Below is a small trained network, with its code and all its weights. Each question gives an input and a class and asks what happens when units are switched off, that is, made to give their printed mean instead of their output.

import numpy as np


def w(rows, s, z=0):
    codes = np.array(rows[::2]) - 128.0
    scale = np.full(codes.shape[1], s)
    scale[-1] = z or s
    return codes * scale


def f(y):
    return np.maximum(y, 0)


def log_softmax(a):
    a = a - a.max(-1, keepdims=True)
    return a - np.log(np.exp(a).sum(-1, keepdims=True))


def net(x, mask):
    res = np.array(x, float).reshape(1, 8) / 4 @ E
    y = f(res @ A[0][:, :-1].T + A[0][:, -1])
    res = res + np.where(mask, y, B[0][:, -1]) @ B[0][:, :-1]
    return log_softmax(res[-1] @ U[:, :-1].T + U[:, -1])


A, B = {}, {}
E = w([
[59,125,162,55,152,187,176,199,137,96,11],'x0',
[152,208,86,48,97,79,139,149,43,205,48],'x1',
[115,97,189,170,111,110,75,121,164,61,80],'x2',
[152,105,88,59,209,207,36,125,123,117,132],'x3',
[68,110,143,131,118,96,180,112,144,99,121],'x4',
[183,146,161,61,146,56,112,55,111,92,125],'x5',
[119,121,186,116,142,198,134,110,125,202,158],'x6',
[150,160,211,163,211,140,182,100,142,103,133],'x7',
],0.011)
A[0] = w([
[81,121,105,166,53,85,158,164,121,163,145,54],'N0',
[150,134,90,120,124,115,95,100,145,145,161,206],'N1',
[132,130,114,127,92,78,164,150,109,140,103,202],'N2',
[91,53,174,148,139,179,128,145,203,61,129,185],'N3',
[109,83,115,171,147,130,140,137,151,135,181,145],'N4',
[130,82,74,128,132,129,113,120,105,155,82,74],'N5',
[158,126,140,108,133,75,123,114,95,122,119,124],'N6',
[198,137,145,163,146,139,87,106,112,157,233,184],'N7',
[150,148,135,69,118,109,129,112,95,140,53,175],'N8',
[156,106,119,181,80,94,164,148,126,145,177,252],'N9',
[106,112,93,79,148,254,118,175,99,174,85,197],'N10',
[119,153,187,129,138,117,147,125,94,118,112,109],'N11',
[123,95,156,182,146,165,129,117,177,100,148,186],'N12',
[112,171,203,136,125,116,186,151,131,129,108,169],'N13',
],0.012,0.0025)
B[0] = w([
[53,100,125,145,52,169,82,119,83,192,104,202],'N0',
[147,125,129,68,106,129,127,94,92,138,170,187],'N1',
[97,143,107,108,70,116,156,127,120,147,97,186],'N2',
[89,38,189,166,174,118,91,170,152,36,110,253],'N3',
[134,91,97,155,130,120,108,94,140,95,160,196],'N4',
[127,134,106,99,152,136,88,146,126,138,133,164],'N5',
[165,140,119,135,119,73,115,118,115,121,110,169],'N6',
[202,121,141,143,172,158,143,63,84,154,178,249],'N7',
[128,177,138,57,151,100,124,161,122,127,57,200],'N8',
[137,102,110,166,80,156,105,107,146,176,127,205],'N9',
[105,157,105,110,188,166,127,245,133,129,190,241],'N10',
[166,126,121,136,183,99,188,115,152,141,107,165],'N11',
[108,43,119,163,153,87,153,83,149,107,127,224],'N12',
[142,139,189,178,101,130,206,154,186,163,71,197],'N13',
],0.011,0.018)
U = w([
[215,116,123,142,164,153,119,32,125,150,253,181],'0',
[103,30,169,177,170,150,88,119,188,47,143,121],'1',
[71,106,83,150,64,168,83,121,125,175,134,65],'2',
[110,165,90,63,202,225,104,236,143,132,171,247],'3',
[142,168,86,36,136,46,44,108,110,102,96,67],'4',
[139,196,187,128,142,98,191,137,172,160,61,12],'5',
],0.011,0.0012)

Each question gives the input, the list of numbers given to net, and the class t.
The units are the neurons (one row each of A and B). Each row of codes is followed by its name. A weight is (code - 128) times the scale printed after its matrix; where a second scale follows, it is the last column's (A, B and U).
mask holds one flag per neuron, in row order. A switched-off neuron (its flag False) gives its mean, the last column of its row in B, instead of its output. The means were averaged over made-up inputs and are rounded, as every weight is.
A unit's drop is (log p(t) with every unit on - log p(t) with that unit switched off) / (log p(t) with every unit on - log p(t) with every unit switched off).
The circuit of an input: a set's keep is (log p(t) with only the set's units on - log p(t) with every unit switched off) / (log p(t) with every unit on - log p(t) with every unit switched off). Starting from the 12 units with the biggest drops (on a tie, the unit counted first), units are removed one at a time, each time the one whose removal leaves the highest keep (on an exact tie, the one counted first), for as long as the keep stays at least 0.8.
units of the circuit, in order: the units of the circuit, biggest drop first
top k neurons: the k neurons with the biggest drops, biggest first
drop when u is switched off: that unit's drop, to one decimal
input [-7,8,3,6,3,1,3,-3], class 4: units of the circuit, in order -> (N8)
input [-7,-7,2,-1,-3,-8,7,-7], class 0: top 4 neurons -> (N7; N1; N9; N13)
input [-7,6,5,-2,4,-4,5,3], class 2: top 3 neurons -> (N0; N9; N12)
input [-8,3,4,0,3,-8,-8,5], class 2: units of the circuit, in order -> (N0; N3)
input [3,0,3,3,1,-1,-4,-2], class 3: top 2 neurons -> (N12; N4)
input [-5,2,-8,1,5,-1,-2,-3], class 2: top 2 neurons -> (N0; N2)
input [2,1,7,6,3,2,-5,-3], class 4: top 2 neurons -> (N12; N8)
input [-3,8,1,-3,-2,0,0,-4], class 4: top 3 neurons -> (N8; N6; N13)
input [-8,3,5,-6,-3,4,-7,-6], class 2: top 2 neurons -> (N0; N9)
input [-2,-4,2,2,0,5,-4,-5], class 0: top 2 neurons -> (N3; N1)
input [4,-1,0,-8,5,-6,-4,-2], class 2: drop when N0 is switched off -> 0.5
input [3,-3,-1,6,-3,-4,-7,-6], class 3: drop when N8 is switched off -> 0.0
input [-7,3,-6,-1,7,-5,1,-2], class 2: drop when N0 is switched off -> 2.0
input [-2,3,-5,-5,6,2,5,1], class 5: units of the circuit, in order -> (N13)
